Here is a tiny trained network, its code and every weight. The questions are about switching its units off for an input and a class, where a switched-off unit gives its printed mean instead of its output.

import numpy as np


def w(rows, s, z=0):
    codes = np.array(rows[::2]) - 128.0
    scale = np.full(codes.shape[1], s)
    scale[-1] = z or s
    return codes * scale


def f(y):
    return np.maximum(y, 0)


def log_softmax(a):
    a = a - a.max(-1, keepdims=True)
    return a - np.log(np.exp(a).sum(-1, keepdims=True))


def net(x, mask):
    res = np.array(x, float).reshape(1, 8) / 4 @ E
    y = f(res @ A[0][:, :-1].T + A[0][:, -1])
    res = res + np.where(mask, y, B[0][:, -1]) @ B[0][:, :-1]
    return log_softmax(res[-1] @ U[:, :-1].T + U[:, -1])


A, B = {}, {}
E = w([
[128,129,128,128,128,128,127],'x0',
[128,129,128,128,127,128,127],'x1',
[128,128,128,128,128,128,128],'x2',
[128,128,128,128,126,128,129],'x3',
[119,95,116,51,132,203,65],'x4',
[2,130,122,125,123,118,153],'x5',
[135,123,8,159,131,145,120],'x6',
[128,127,128,128,129,128,128],'x7',
],0.013)
A[0] = w([
[138,120,103,72,110,153,93,121],'neuron 0',
[241,117,30,168,120,148,108,120],'neuron 1',
[114,130,155,152,125,119,142,152],'neuron 2',
[84,124,152,57,134,177,74,126],'neuron 3',
[73,140,53,142,127,138,141,54],'neuron 4',
[140,129,122,120,129,151,93,89],'neuron 5',
[77,143,199,187,111,91,170,167],'neuron 6',
[165,142,103,165,140,108,135,144],'neuron 7',
[129,125,108,51,126,193,87,140],'neuron 8',
[154,137,117,164,127,120,128,147],'neuron 9',
[137,121,107,84,136,178,59,103],'neuron 10',
[83,115,175,107,131,129,152,120],'neuron 11',
[249,136,248,96,122,127,122,207],'neuron 12',
[48,119,30,145,122,129,143,36],'neuron 13',
[91,111,154,93,133,150,111,97],'neuron 14',
[139,151,141,219,125,73,170,253],'neuron 15',
[113,132,141,127,131,116,137,132],'neuron 16',
[44,130,206,112,122,120,138,129],'neuron 17',
],0.016,0.0063)
B[0] = w([
[124,121,118,75,148,131,155,176],'neuron 0',
[130,246,137,103,144,167,100,224],'neuron 1',
[123,143,117,114,133,111,151,151],'neuron 2',
[140,118,172,117,95,128,49,202],'neuron 3',
[128,56,129,153,125,126,150,177],'neuron 4',
[117,135,117,106,134,121,154,150],'neuron 5',
[120,180,92,88,144,70,197,193],'neuron 6',
[129,149,149,161,115,137,90,169],'neuron 7',
[125,98,111,37,135,134,142,205],'neuron 8',
[135,139,136,153,121,127,95,158],'neuron 9',
[123,124,111,60,152,124,176,191],'neuron 10',
[133,164,137,114,124,135,86,164],'neuron 11',
[114,4,123,178,117,127,175,250],'neuron 12',
[131,30,138,164,119,125,171,195],'neuron 13',
[137,131,141,129,104,129,80,164],'neuron 14',
[128,191,113,225,153,173,172,217],'neuron 15',
[124,143,125,119,129,118,139,141],'neuron 16',
[138,191,112,93,138,87,90,188],'neuron 17',
],0.035,0.022)
U = w([
[113,76,127,250,117,114,189,244],'0',
[125,214,84,62,176,112,155,141],'1',
[119,5,162,107,100,146,138,113],'2',
[158,171,173,85,86,107,2,1],'3',
[162,217,150,178,137,181,68,107],'4',
],0.0057,0.00073)

Each question gives the input, the list of numbers given to net, and the class t.
The units are the neurons (one row each of A and B). Each row of codes is followed by its name. A weight is (code - 128) times the scale printed after its matrix; where a second scale follows, it is the last column's (A, B and U).
mask holds one flag per neuron, in row order. A switched-off neuron (its flag False) gives its mean, the last column of its row in B, instead of its output. The means were averaged over made-up inputs and are rounded, as every weight is.
A unit's drop is (log p(t) with every unit on - log p(t) with that unit switched off) / (log p(t) with every unit on - log p(t) with every unit switched off).
The circuit of an input: a set's keep is (log p(t) with only the set's units on - log p(t) with every unit switched off) / (log p(t) with every unit on - log p(t) with every unit switched off). Starting from the 12 units with the biggest drops (on a tie, the unit counted first), units are removed one at a time, each time the one whose removal leaves the highest keep (on an exact tie, the one counted first), for as long as the keep stays at least 0.8.
circuit, biggest first: the units of the circuit, biggest drop first
most important unit: the unit with the biggest drop
top k neurons: the k neurons with the biggest drops, biggest first
drop when u is switched off: that unit's drop, to one decimal
input [-2,-7,8,-2,0,-7,8,6], class 4: circuit, biggest first : [neuron 1]
input [1,-8,1,3,8,5,-1,-7], class 3: top 2 neurons : [neuron 12; neuron 3]
input [8,-1,-7,2,0,-5,3,8], class 4: circuit, biggest first : [neuron 6; neuron 1]
input [3,2,7,8,1,-4,0,2], class 2: top 4 neurons : [neuron 15; neuron 12; neuron 6; neuron 17]
input [-4,0,6,-8,-8,5,0,-1], class 1: top 3 neurons : [neuron 6; neuron 12; neuron 17]
input [-6,-5,1,0,-8,1,-3,2], class 1: top 2 neurons : [neuron 6; neuron 13]
input [-5,4,3,0,3,-7,0,2], class 2: top 2 neurons : [neuron 12; neuron 6]
input [5,-4,6,8,1,1,6,7], class 2: top 4 neurons : [neuron 13; neuron 15; neuron 6; neuron 4]
input [0,-7,-4,-1,1,-1,-2,-4], class 2: top 2 neurons : [neuron 15; neuron 1]
input [-4,1,6,3,0,2,3,2], class 0: top 2 neurons : [neuron 8; neuron 3]
input [8,8,4,1,5,6,0,-4], class 3: top 3 neurons : [neuron 12; neuron 17; neuron 3]
input [1,-2,3,0,1,7,-4,-5], class 3: top 2 neurons : [neuron 3; neuron 15]
input [-4,5,4,-3,-6,0,8,2], class 4: top 2 neurons : [neuron 1; neuron 12]
input [-2,2,6,8,-1,2,8,-2], class 0: most important unit : neuron 13
input [1,6,-3,-8,0,-7,5,7], class 4: top 2 neurons : [neuron 6; neuron 1]
input [-8,8,5,6,-3,0,1,4], class 4: top 4 neurons : [neuron 12; neuron 13; neuron 8; neuron 10]
input [2,-1,4,-1,1,2,-4,4], class 3: top 2 neurons : [neuron 15; neuron 10]
input [-2,-4,-6,2,7,8,-1,-7], class 3: top 2 neurons : [neuron 12; neuron 17]
input [0,-3,2,-8,-8,3,-5,5], class 1: drop when neuron 6 is switched off : 1.9
input [3,5,3,4,7,5,8,-5], class 2: drop when neuron 3 is switched off : 0.0
input [-4,4,-7,0,8,3,-4,2], class 3: drop when neuron 3 is switched off : 0.3
input [0,3,3,0,1,5,0,-8], class 3: drop when neuron 12 is switched off : 1.4
input [5,3,-1,2,2,2,-7,7], class 3: most important unit : neuron 17
